Below are the code and all the weights of a small trained network. Each question names an input and a target symbol and asks about switching units off, where a switched-off unit gives its printed mean instead of its output.

import numpy as np


def w(rows, s, z=0):
    codes = np.array(rows[::2]) - 128.0
    scale = np.full(codes.shape[1], s)
    scale[-1] = z or s
    return codes * scale


def norm(h):
    return h / np.sqrt((h * h).mean(-1, keepdims=True) + 1e-5)


def f(y):
    return np.maximum(y, 0)


def softmax(a):
    e = np.exp(a - a.max(-1, keepdims=True))
    return e / e.sum(-1, keepdims=True)


def log_softmax(a):
    a = a - a.max(-1, keepdims=True)
    return a - np.log(np.exp(a).sum(-1, keepdims=True))


def net(x, mask):
    ids = ['ΦΨβηθμξτ'.index(c) for c in x.split()]
    T = len(ids)
    res = E[ids] + P[:T]
    q, k, v = (norm(res) @ M[0].T for M in (Q, K, V))
    z = softmax(np.where(np.tri(T) > 0, q @ k.T / 2**0.5, -1e9)) @ v
    res = res + np.where(mask[0], z, O[0][:, -1]) @ O[0][:, :-1]
    y = f(norm(res) @ A[0][:, :-1].T + A[0][:, -1])
    res = res + np.where(mask[1:17], y, B[0][:, -1]) @ B[0][:, :-1]
    return log_softmax(norm(res)[-1] @ U[:, :-1].T + U[:, -1])


Q, K, V, O, A, B = {}, {}, {}, {}, {}, {}
E = w([
[159,147,141,130,86,254,109,180,169,185,210,103],'Φ',
[121,183,137,142,142,131,149,113,228,8,101,148],'Ψ',
[146,121,175,181,96,147,115,58,124,45,231,143],'β',
[226,107,157,189,117,114,155,220,188,121,121,165],'η',
[71,52,157,74,61,159,120,138,125,36,123,179],'θ',
[108,100,161,196,164,111,230,158,62,74,153,128],'μ',
[69,80,201,112,179,128,103,90,167,200,124,167],'ξ',
[148,138,143,61,198,165,151,80,64,126,138,169],'τ',
],0.0099)
P = w([
[164,120,17,124,94,91,128,10,93,255,23,140],'0',
[103,215,136,137,73,95,175,83,108,232,139,192],'1',
[100,233,161,159,84,120,154,105,105,179,122,207],'2',
[142,247,202,179,100,141,94,135,111,130,100,210],'3',
[168,185,208,123,111,98,131,124,129,102,99,60],'4',
[167,175,203,100,118,83,141,155,145,87,118,78],'5',
[151,149,207,102,126,93,143,161,147,72,149,80],'6',
[135,131,197,92,125,109,140,177,154,60,155,87],'7',
[138,104,181,101,142,126,146,182,158,54,165,97],'8',
[131,86,154,88,149,127,148,194,170,45,169,112],'9',
[138,47,124,122,168,142,154,177,171,53,171,120],'10',
[144,30,95,130,169,158,162,192,161,54,174,119],'11',
[130,34,76,144,176,175,154,189,174,50,184,146],'12',
[122,32,57,157,194,214,123,188,166,56,186,181],'13',
],0.0072)
Q[0] = w([
[89,133,43,213,153,211,109,130,122,125,130,255],'head 0',
[136,81,142,150,107,133,165,209,232,51,217,189],'head 0',
],0.0068)
K[0] = w([
[140,21,1,156,166,158,114,128,158,105,148,108],'head 0',
[126,50,173,92,198,157,145,180,139,89,136,146],'head 0',
],0.0076)
V[0] = w([
[82,54,170,139,78,142,34,131,248,232,113,149],'head 0',
[118,92,129,28,223,238,128,3,105,110,177,162],'head 0',
],0.0053)
O[0] = w([
[91,201,90,130,179,31,113,116,98,69,194,126,5],'head 0',
[167,171,255,99,84,70,129,149,118,149,98,56,160],'head 0',
],0.009,0.0021)
A[0] = w([
[92,124,111,128,165,35,92,196,109,112,157,2,93],'neuron 0',
[120,136,104,121,70,150,108,116,196,168,130,116,99],'neuron 1',
[155,199,139,110,239,155,144,115,109,143,152,166,126],'neuron 2',
[127,134,48,114,210,183,120,92,101,89,187,176,184],'neuron 3',
[179,187,48,149,113,72,72,163,137,116,165,76,49],'neuron 4',
[50,209,49,129,142,89,98,110,86,135,169,136,2],'neuron 5',
[124,109,113,162,147,136,141,151,189,83,210,138,154],'neuron 6',
[99,95,202,164,200,123,176,101,98,122,190,121,72],'neuron 7',
[58,81,162,188,148,157,109,66,158,199,80,157,54],'neuron 8',
[110,112,77,94,152,47,69,105,135,132,57,103,77],'neuron 9',
[74,156,127,206,50,70,146,135,131,197,113,124,109],'neuron 10',
[206,155,192,129,164,127,150,145,187,112,147,74,149],'neuron 11',
[157,195,134,106,109,193,155,168,78,185,107,140,113],'neuron 12',
[178,78,104,132,104,168,85,103,169,129,70,43,90],'neuron 13',
[67,89,130,147,58,215,160,100,120,99,164,107,72],'neuron 14',
[91,122,95,136,123,130,116,49,173,109,136,146,72],'neuron 15',
],0.0077,0.0066)
B[0] = w([
[151,100,146,128,111,223,139,151,179,27,50,77,157],'neuron 0',
[40,142,84,197,209,115,99,100,119,108,98,175,144],'neuron 1',
[196,106,237,142,163,157,171,179,137,104,176,135,174],'neuron 2',
[228,143,196,44,89,131,204,131,146,195,104,79,215],'neuron 3',
[66,95,129,159,184,168,109,112,245,78,162,155,144],'neuron 4',
[81,117,50,157,70,121,68,70,128,68,61,2,145],'neuron 5',
[143,111,166,133,116,73,29,141,148,60,147,114,244],'neuron 6',
[113,116,167,103,163,139,134,183,207,110,60,180,183],'neuron 7',
[82,204,146,115,191,183,85,154,148,55,200,50,142],'neuron 8',
[79,131,155,159,178,95,86,199,129,165,244,175,134],'neuron 9',
[58,170,56,152,140,178,151,88,42,127,123,192,148],'neuron 10',
[120,53,165,108,112,116,88,209,65,102,118,121,254],'neuron 11',
[172,38,56,103,130,132,85,152,166,121,95,97,170],'neuron 12',
[125,139,195,133,132,124,204,209,170,92,116,187,167],'neuron 13',
[181,47,68,206,118,77,85,165,114,143,153,151,183],'neuron 14',
[89,111,108,88,184,57,123,159,124,188,137,140,143],'neuron 15',
],0.0063,0.0083)
U = w([
[64,157,147,119,200,81,88,157,104,146,164,143,20],'Φ',
[135,125,130,167,114,58,81,96,30,90,200,101,140],'Ψ',
[120,116,77,144,101,253,77,112,161,133,126,74,116],'β',
[144,138,169,131,96,190,180,141,58,142,90,136,167],'η',
[95,110,114,114,43,83,44,124,50,138,53,146,2],'θ',
[87,191,127,140,154,125,127,114,190,68,94,95,174],'μ',
[208,122,111,64,126,94,154,111,157,153,152,104,170],'ξ',
[142,102,94,180,146,122,163,142,158,128,136,215,175],'τ',
],0.0069,0.0022)

Each question gives the input, a string of symbols that net reads in full, and the target symbol t.
The units are the heads (2 rows each of Q, K, V and O) and the neurons (one row each of A and B). Each row of codes is followed by its name. A weight is (code - 128) times the scale printed after its matrix; where a second scale follows, it is the last column's (O, A, B and U).
mask holds one flag per unit, heads first, then neurons. A switched-off unit (its flag False) gives its mean, the last column of its rows in O or B, instead of its output. The means were averaged over made-up inputs and are rounded, as every weight is.
A unit's drop is (log p(t) with every unit on - log p(t) with that unit switched off) / (log p(t) with every unit on - log p(t) with every unit switched off).
The circuit of an input: a set's keep is (log p(t) with only the set's units on - log p(t) with every unit switched off) / (log p(t) with every unit on - log p(t) with every unit switched off). Starting from the 12 units with the biggest drops (on a tie, the unit counted first), units are removed one at a time, each time the one whose removal leaves the highest keep (on an exact tie, the one counted first), for as long as the keep stays at least 0.8.
units of the circuit, in order: the units of the circuit, biggest drop first
most important unit: the unit with the biggest drop
top k neurons: the k neurons with the biggest drops, biggest first
drop when u is switched off: that unit's drop, to one decimal
input μ μ η, target β: units of the circuit, in order -> head 0; neuron 8; neuron 12
input η η Φ, target ξ: units of the circuit, in order -> head 0; neuron 3
input τ τ η Ψ Φ ξ ξ μ, target μ: units of the circuit, in order -> head 0; neuron 0
input η ξ ξ, target μ: units of the circuit, in order -> neuron 8
input θ μ Ψ Φ Ψ Ψ ξ Φ, target μ: units of the circuit, in order -> head 0; neuron 0
input η Φ β Ψ, target ξ: units of the circuit, in order -> neuron 3; head 0; neuron 15
input μ μ β, target β: units of the circuit, in order -> head 0; neuron 8
input τ β η τ Ψ, target η: units of the circuit, in order -> head 0; neuron 6
input ξ η θ Ψ Φ θ, target Ψ: top 2 neurons -> neuron 7; neuron 3
input ξ η η Ψ θ Ψ θ β η η β β, target ξ: units of the circuit, in order -> neuron 3; head 0
input μ Ψ μ μ Ψ, target τ: top 2 neurons -> neuron 13; neuron 14
input Ψ η η μ μ θ, target τ: units of the circuit, in order -> head 0; neuron 14; neuron 11; neuron 13
input β β β η μ β, target τ: units of the circuit, in order -> head 0; neuron 14
input η Ψ ξ τ, target ξ: units of the circuit, in order -> neuron 3; head 0
input θ τ θ β η β η β, target ξ: units of the circuit, in order -> head 0; neuron 3
input η β μ Ψ η ξ ξ η μ, target μ: top 3 neurons -> neuron 0; neuron 7; neuron 14
input μ θ β ξ, target β: units of the circuit, in order -> head 0; neuron 8; neuron 12
input β β θ η ξ η η η η τ Φ ξ ξ, target μ: units of the circuit, in order -> neuron 0; head 0
input η η Ψ Φ η Ψ μ, target τ: top 2 neurons -> neuron 14; neuron 11
input Φ Ψ β η ξ μ τ Ψ Ψ η η η Φ, target ξ: most important unit -> neuron 3
input θ η Ψ Ψ Ψ μ μ Ψ, target τ: drop when neuron 3 is switched off -> 0.1
input ξ β τ Ψ μ η Φ η μ η β τ Ψ, target η: drop when head 0 is switched off -> 1.1
input η μ Φ η β η μ β, target τ: drop when head 0 is switched off -> 0.9
input η μ Ψ, target ξ: drop when neuron 4 is switched off -> 0.0
